[ 56   0 -77  -6 -27 -10 -35 -44  19 -12  22  -2 -12  15  52 -26 -32 -43
  16  21  -7 -36  -3  46 -39 -18 -39 -44  32  -5   2   6   3 -19 -18   3
  14  12]
<12>
[-18  -7  32  37 -10  26  -3  38  15  29 -27  13 -27  19 -31  26  31  -2
  21  12  11 -12 -15 -17 -12  10 -22  23  27   1 -12  10 -14 -50  15   8
  -2   1]
<64>
[ 45  -5 -74   6 -50   0 -10 -60  29 -33   6 -13 -12  22  30 -31 -38 -36
  17  20  -4 -23  14  51 -44 -15 -32 -32  -5  -4  26  11   1  -7 -33   3
  15   1]
<146>
[-12 -33   5  15  -7 -81 -11  43  -9  -6  10  -1  -7   7  41 -38  25  14
   8  13 -17   0  35  -4 -16 -31  25  34  51 -18   6  22 -23 -28   3   2
 -31  -3]
<142>
[ -1 -92  -9  -4  75 -48 -39   8  13  -1  54  33  -7 -21  26  16  -6 -17
   4   6  15 -16  -8  -9   7  -1  -4  14 114 -20 -22  25  -1 -75   6 -32
 -39  -1]
<142>
[   0 -101   11   -5   75  -34  -26   10   11   -2   68   25   -5  -24
   18   18    8  -29   12   14   24   -5  -19   -8    9   14    2   25
  110  -21  -20   19    3  -78    0  -31  -29    6]
<146>
[ 47 -15 -62   2 -23  -8 -13 -41  27 -38  26   3  -4  26  42 -32 -28 -36
  30  22  -5 -31  25  55 -34   3 -21 -39   1   0  -7   7   9  -9  -5   7
  15   4]
<16>
[ 43   0 -83  -2 -38  -9 -12 -68  28 -37  16  -7   0  22  45 -26 -41 -33
  17  19 -13 -29  20  52 -22 -25 -34 -46   5   1  14  19   8   8 -22   3
  11   6]
<69>
[-20 -19  35  11  -3  45 -14  45  25  40 -21  11 -12  -9 -34  14  36 -19
  25  42   6  -4 -25 -26  -3  10 -29  24  29  -4  15  20 -34 -64   2  10
   5 -13]
<146>
[-11 -20  33  20   3  27 -16  34  15  59 -29  19 -17  -9 -28   9  37  -7
  22  21   0 -21 -29 -16   7  10 -36  28  36   4 -11   9 -41 -49   6   4
   7  -2]
<199>
[-20  -9  29   5   2  44  -5  45  21  46 -38   9  -4 -19 -34  21  31 -20
  16  23  -1  -4 -12 -28  11  -3 -27  28  31   8  13   9 -35 -57  10   8
   8 -11]
<124>
[ 47  -2 -82  -8 -32   0  -9 -51  23 -43  24  10  -7  24  37 -23 -32 -21
  17  13   1 -31  22  59 -40 -14 -18 -41  -4  -5   0   1   9  -1 -15   1
  15  21]
<72>
[ 51  -6 -63   0 -24  -5 -14 -42  20 -27  17  -6  -9  23  40 -34 -21 -34
  28  17  -3 -27  24  53 -38   3 -26 -31  -2  -1  -2   7   5  -7  -8   8
  16   0]
<16>
[-10 -27  21  20 -29 -93   2  18  -4 -22  26   0 -20  18  37 -31  26  32
   1  -7  -7   7  46   1 -12 -32  40  30  29 -10  -9  13 -23   5  -5   3
 -25  22]
<37>
[   4 -108   10    1   79  -46  -37    5   18   -1   60   24  -11  -26
   28   24    4  -20    9    5   15  -16  -10   -9   24   -1  -10   22
  110  -22  -23   36    2  -73    1  -33  -39  -11]
<69>
[ 47   4 -77  -9 -39   2 -20 -51  16 -17  -5  -4  -7  11  43 -27 -48 -36
  16  12  -9 -18  22  51 -33 -24 -30 -32   3   4  15   8  -4  -9 -22   0
  19  -1]
<124>
[ -7 -85   0  -9  65 -32 -22  11   3  -5  63  18  -5 -32  14  28   2 -18
  -5 -10  22  -1  -9 -10  14   1   7  24 100 -19  -7  22   6 -71  12 -35
 -17   9]
<108>
[ -4 -71  10   7  74 -35 -33  10   7 -12  70  24   8 -29  13  41  -1  -8
  -7  -3  25   1 -17  -6  27  -4   2  21  91  -5 -26  19   7 -79   9 -33
 -26  10]
<64>
[-18  -7  28   6  -1  26  -2  39  11  44 -36  10 -14 -14 -14  21  10 -12
  22  41  -9 -24 -13 -12 -18  -3 -24   4  31   6  14  15 -23 -62  11  13
   8  -9]
<28>
[ 41 -12 -85  -7 -33   5 -23 -55  27 -39  15  -1  -9  24  46 -40 -39 -23
  16   9 -10 -27  26  55 -36 -12 -29 -32   5  -3   5   6  -1  -5 -15   3
  11   2]
<142>
[ -3 -16  23   9   9  29  -7  39  29  39 -29  27 -24  -2 -26  24  36 -19
  16  27   5 -30 -20 -15 -14   2 -30   7  39  -7   6   7 -23 -64   7   8
  -1   1]
<72>
[-11 -37  24  13 -23 -80   2  37  -5 -25  37  -4 -19  19  24 -32  35  14
   4   6  -4   7  41   4 -18 -23  39  32  32 -13  -4  23 -22 -11 -23   0
 -30  19]
<146>
[-10 -25  11   5  -8 -92   1  54 -10 -13  20 -11  -3  -4  39 -25  34  -4
   5  15 -19   5  34   6 -13 -30  36  22  43  -6  10  29 -23 -13   3   9
 -19 -11]
<16>
[-12 -12  23  18   1  28  -8  54  16  48 -24  15 -14  -9 -34  24  31 -25
  23  17   0 -15 -25 -22  -1  -1 -27  18  54   3   3  10 -34 -59  14  10
   1  -4]
<124>
[-16 -13  42  13 -15  38  -2  48  14  49 -28   6 -26  -1 -21  16  30  -6
  31  29  -1 -21 -20 -21 -12   6 -35  23  34   5  -7  18 -38 -58  13  10
  10 -15]
<28>
[ -7 -80   9  -2  75 -55 -26  16   8  -5  47  16   0 -44  23  20  17 -37
  12  19   7  -9  -2   6   5  -5   4  18 105  -1  -9  38 -14 -69  10 -25
 -27 -20]
<16>
[-13 -31  16   2   2 -77 -20  46 -15  -1  23  -5  -2  -1  43 -32  36  10
  10  18 -15   1  34  -4 -14 -27  31  27  42 -17  -4  19 -21 -25   2   3
 -29  -1]
<12>
[  5 -93   6   5  71 -49 -32  11  -3  13  49  32  10 -35  21  17   1 -12
   9   2  18 -11 -17  -4  20   9  -3  26  98 -16 -26  23  -7 -74   9 -35
 -29   4]
<199>
[-15 -17  41  32  -9  29 -16  35  30  45 -31  21 -25  -2 -25  25  30  -5
  16  19  10  -8 -27 -35   0   2 -30  31  36  -8  10   9 -32 -69  17  10
   5   3]
<37>
[  0 -80  -5   0  61 -45 -32   3  12  -4  64  20  -7 -17  11  25  -2   2
  10 -14  24  -7  -2  -6   2   6  12  14  88 -19 -21  18  -2 -54  16 -17
 -33  -1]
<37>
[-24 -26  24  20  -9  39 -13  44  24  38 -19  14 -33   7 -35  21  33 -18
  23  24   9 -17 -23 -11 -21  18 -26  22  32 -14  11  19 -32 -63  -2  14
   0  -5]
<146>
[ -6 -22  16   3 -20 -85  12  37  -6 -25  28 -11 -14  13  32 -24  14  14
   8   6 -16 -11  41   6 -20 -36  38  10  33   1  -8  17 -15  -2  -4   1
 -24   4]
<28>
[  43   11 -105  -14  -25    5  -12  -81   28  -37   18   -7    1    7
   36  -20  -35  -19    1   15   -1  -21    8   47  -19  -26  -30  -27
   15    1   18   -1   11   25  -22   -4   17   20]
<142>
[ 51 -12 -83  -5 -25   5 -15 -46  12 -18  13   3 -12  28  43 -34 -33 -27
  26   9  -5 -30  17  55 -33   3 -21 -28  -4  -5 -10  -2   6  -2 -11   2
  22  14]
<199>
[-10 -29   6  22 -27 -90  -2  50 -16  -9  25  -6 -20  21  21 -28  32  24
  13   1  -9  -3  42  -1 -24 -28  43  26  41 -27  -5  29 -11  -2   7   5
 -29   5]
<108>
[  2 -88  13   8  80 -54 -35   7   7   4  56  34  -8 -27  23  20   1  -8
  13   3  23 -11 -12 -11   9  14   1  14 108 -23 -27  17   0 -70  20 -23
 -33   3]
<37>
[-17 -11  16  22 -24 -83   8  41 -13 -23  15 -13  -5  14  23 -23  29  26
   7   7 -16  14  47   1 -12 -42  41  30  19   0  -8  21 -15   3   1   7
 -22  -3]
<64>
[-15 -20   4  -1   6 -86 -21  53 -19 -11  45   1   7   2  28 -24  29  19
   9  18 -14   4  32  -6  -8 -31  47  10  37 -19 -11  19 -12  -8   6   8
 -34   2]
<12>
[ 47  12 -62  -2 -42   2  -5 -66  25 -33   4  -5  -8  18  39 -22 -49 -16
  13   8  -2 -38  14  58 -35 -11 -35 -38 -15   6   3   0   8  15 -22  -4
  18  12]
<28>
[  4 -91 -13   2  68 -47 -32  14  -3   5  54  31  -2 -23  14  25  -8  -8
   8  -2  18 -15 -13   5   7   7  12  16  96 -19 -24  22   1 -67  10 -26
 -33   4]
<199>
[  5 -89   1  12  75 -48 -35  -5  14  -1  60  34 -13 -23  27  29  -3 -13
   7 -10  29 -10 -14  -7   4   6   0  21 104 -20 -22  15   0 -71  13 -33
 -30  16]
<37>
[-15 -38   3   5  -2 -83  -6  50 -23  -6  17   2  -1   1  38 -34  21  15
   7  22 -17   0  37   2  -4 -23  38  24  33 -13  -4  20 -18 -15   0   2
 -20   5]
<199>
[  0 -81  18 -16  81 -32 -29  20   9  -2  70  20   4 -40  25  31  -5 -15
   2   8  22 -10 -18 -13  23   0  -2  19 101  -5 -21  20  -1 -84   9 -37
 -23   2]
<28>
[ -6 -18   4  15  -6 -82  -5  60 -15 -10  24   1  -9  10  24 -25  25  15
  12   5 -10   2  35   4  -8 -33  41  27  42 -14 -16  24 -20  -2   0   8
 -28   2]
<124>
[-16 -25  37  17   5  36 -13  49  16  51 -30  19 -23  -7 -26  13  29 -24
  20  49  -1 -17 -30 -22 -13   9 -35  21  49 -12   7  18 -30 -71  -4  13
   6  -5]
<146>
[ -7 -72   0 -27  90 -27 -43  12   2  -9  72  21  18 -51  25  24   3 -14
 -10  15  19   4 -12 -14  32   3   0  11  83 -14 -10  18   2 -76   7 -30
 -22  -4]
<12>
[ 47 -11 -76  -2 -37   4  -9 -51  14 -31  15  -2 -18  25  42 -26 -35 -30
  11  -2  -4 -27  23  57 -46  -6 -18 -32  14 -13   3   3  14   1  -7  -1
  19  23]
<108>
[-17 -11  39  10   4  48 -13  43  21  44 -30  15  -8 -11 -37  15  36 -17
  20  44   5  -5 -25 -27  -2   9 -27  28  27 -11  19  10 -29 -68   3  13
   2  -6]
<146>
[ 39  -1 -92 -21 -26  18  -5 -65  29 -44  27 -12  -1   6  34 -15 -30 -40
   1  20   3 -21   3  55 -28 -12 -26 -29   8  -4  26  -2  10  12 -31  -1
  25  20]
<146>
[-18 -19  42  25  -9  40 -10  43  22  46 -32  13 -20   4 -37  10  39 -17
  30  37   7 -11 -22 -26 -12  15 -33  30  30 -10  10  18 -34 -70   3  12
  -1 -10]
<146>
[ 49 -10 -75 -21 -11  11 -20 -47  26 -37  19  -6  -2  18  56 -38 -35 -43
  25  20 -16 -31  20  55 -19 -11 -35 -36   3  -4   6  12   8 -10 -15   6
  20  -6]
<69>
[-22 -16  20  19  -7  30 -21  31  24  53 -32  18 -26   0 -31   8  36  -4
  23  24   0 -18 -19 -26  -5   3 -45  26  47  -4   1  17 -45 -55   5   7
  -1 -13]
<142>
[-14 -22  20  26  -5  26 -12  35  15  50 -31  22 -22   4 -30  16  28  -6
  24  21   3 -26 -25 -11  -5  15 -27  15  26  -1  -6   9 -29 -46  10   7
   3   1]
<199>
[-12 -85  12   2  77 -36 -37  16   2  -7  63  22   4 -34  23  19   8  -9
   4   7  20  -5 -15  -9  14   4  -2  23  92 -13 -19  22  -5 -80  11 -31
 -29  -7]
<12>
[ 43   6 -91 -11 -33   8 -26 -68  26 -35   5  -3  -1  15  36 -31 -49 -14
   7  18  -9 -26  23  49 -30 -19 -31 -41 -11  -3  20   1  10   4 -22   5
  11   4]
<142>
[ -4 -82   3 -10  81 -42 -27  19  10 -11  71  25   5 -39  19  33   7 -25
   3  12  20   0 -11  -4  19   4   7  11  93  -5  -8  27  -1 -70  11 -27
 -21  -7]
<16>
[ 44 -18 -71  -1 -32  10 -10 -39  22 -36  28  -3 -14  33  35 -34 -31 -42
  28  18  -3 -26  13  52 -46   1 -24 -29  10 -10   5   2   4 -22 -19   6
  18  13]
<146>
[ 44  12 -85 -18 -29  12 -15 -51  17 -30   4  -3   3   6  37 -18 -46 -29
   1   6  -3 -17  21  50 -20 -21 -26 -31 -10   2  17   1   4   7 -24  -2
  20  10]
<124>
[ 36   0 -96 -13 -25  11   1 -66  26 -43  30  -6  -5  11  38 -10 -33 -42
   0  13   2 -25  -1  60 -33 -10 -22 -33   9  -6  24  -5  13  16 -29  -1
  26  29]
<146>
[  0 -83  -5   6  52 -44 -24   9   7  -6  55  18  -9 -24   8  23   2 -11
  -1 -14  21 -15  -3   0   3   0   2  23 102 -27 -13  30   2 -65   7 -29
 -27   6]
<108>
[-16 -14  27  21  -6  27 -21  40  24  46 -28  14 -34   7 -19  14  30 -10
  26  16   6 -18 -18 -23 -15  12 -29  18  33  -7   3  10 -34 -60  18  17
   5  -7]
<37>
[-22  -4  46  11  -2  43 -12  44  21  43 -29  10  -6  -5 -35  29  36  -9
  16  28   2   0 -17 -37  14   0 -26  24  23   9   1   6 -24 -60  15   9
   8  -8]
<64>
[-13  -5  27   7  14  41 -17  61  11  58 -31  15 -16 -13 -30  23  36 -25
  25  26  -1  -7 -21 -29   4   0 -22  25  39   0   4  11 -35 -66  17  11
   6 -13]
<124>
[ 52 -15 -70  -7 -38   5 -24 -41  24 -18  23  -6 -13  15  44 -24 -33 -49
  13  24  -3 -29  -2  46 -40 -12 -38 -32  26  -8  14  12  -2 -28 -33   1
  20  16]
<146>
[-24  -1  27   2  -4  45  -9  47  11  38 -28  15  -8 -15 -29  20  35 -14
   8  24   4  -2 -17 -31   5  -1 -25  27  32  -8  23  11 -26 -59  16   1
  16   3]
<108>
[  4 -85 -18  -3  73 -40 -30  11   0   8  56  27  -6 -27  13  29  -2 -13
   6  -5  19  -8 -16   5  10   9  12  19  95 -16 -23  19   1 -62  10 -25
 -26   6]
<199>
[ 40   3 -86  -8 -27  -1  -7 -77  26 -40  20   3  -5   8  44 -12 -36 -21
   1   1   4 -31  10  56 -29  -9 -24 -35   9  -5  11 -13  11  26 -15   1
  23  39]
<37>
[ 62   2 -82 -19 -22  -8 -24 -37  20 -15  26   7  -4   5  44 -18 -31 -43
  13  21  -6 -34  -1  47 -34 -21 -30 -49  25  -6   8  -1   7 -20 -19   2
  19  24]
<72>
[-14 -19  -5  14 -26 -88   7  48 -16 -23  18  -9  -4  10  28 -23  15  14
   3   1 -11   4  41   4 -12 -48  42  31  40  -7   4  26 -19  -5  -8   2
 -25   6]
<124>
[ -3 -17  12  35 -19 -92  -4  50 -10 -12  19  -5 -16  28  27 -17  27  20
  14   5  -8   2  31   0 -22 -36  38  25  39 -10 -18  23  -7  -4   6   6
 -33   0]
<64>
[ 47  -6 -85 -14 -21   5 -13 -54   7 -27  17  -1   8   9  42 -35 -39 -27
  17  19 -10 -27  21  59 -21   1 -21 -40 -10   2   3  -3   8  -6 -11   4
  27  17]
<199>
[ 46 -11 -70   2 -29   3 -19 -53  22 -38  21   4 -15  27  48 -31 -38 -18
  26  13  -4 -29  21  54 -40  -3 -15 -37  -5  -5  -8  -5   9   5  -2  12
  20  18]
<37>
[  5 -87  23   2  74 -46 -21  12   2   3  54  24  -6 -34  30  22  -5 -14
  14   9  19 -15 -13  -2   9  10  -3  19 103 -10 -31  23   1 -75  11 -34
 -27   2]
<28>
[-10 -16  -2   2 -14 -77   7  43 -14 -23  30  -6 -11   6  28 -20  27   4
   1  -2 -14  10  43   6  -5 -41  46  25  36   2  -1  16 -23   0  -6   1
 -19  10]
<124>
[-20 -21  15  18  10  26 -13  42   9  46 -28  28 -24   4 -28  18  27 -13
  24  25   6 -26 -19 -13  -6  21 -23  14  32  -7  -4  11 -25 -58  12   6
   2   2]
<199>
[-14 -33 -11   4  -7 -76  -9  46  -8 -22  22  -6  -6   1  43 -31  23  11
  -6  10 -23   3  37   0 -13 -39  32  25  47 -15   9  22 -22 -16   0   4
 -26  -2]
<142>
[  3 -87   2  -3  83 -41 -29  18   5   7  58  37  -4 -25  16  31  -2 -25
   9  -9  28  -6  -9 -14  16   1   1  27 112 -14 -27  20  -5 -79   6 -41
 -35   6]
<124>
[ 36  -4 -67  -4 -41  11  -7 -69  28 -34  10  -5  -7  21  32 -25 -39 -30
   6  17   2 -21  10  49 -33  -8 -31 -27  -8  -4  20   1   6   2 -35  -2
  17  15]
<146>
[  6 -83  21   1  77 -50 -22  15  -2   0  58  24   2 -30  29  18  -8 -12
  16   5  20 -15  -8   0   6  12  -1  17 100 -11 -28  24   3 -82  14 -33
 -30   2]
<28>
[-22   5  17  -8   4  41  -2  43   7  42 -35  10  -7 -23 -27  18  28 -10
   7  33  -4 -10 -16 -22   0  -8 -23  18  31  -5  25  12 -21 -41  11  10
  22  -3]
<108>
[-24  -1  47  30 -10  29  -8  46  16  42 -35   9  -6   5 -40  22  33   1
  25  22   6  -9 -17 -28   1   6 -27  24  21   5  -2  12 -22 -60  18  12
   0 -11]
<64>
[-11 -30   3   5  -7 -87   3  35  -9 -29  37  -3 -16  17  41 -26  31  10
   4   7 -17   2  43   5  -2 -38  38  23  43 -14  -3  28 -14   0  -9   2
 -30  10]
<69>
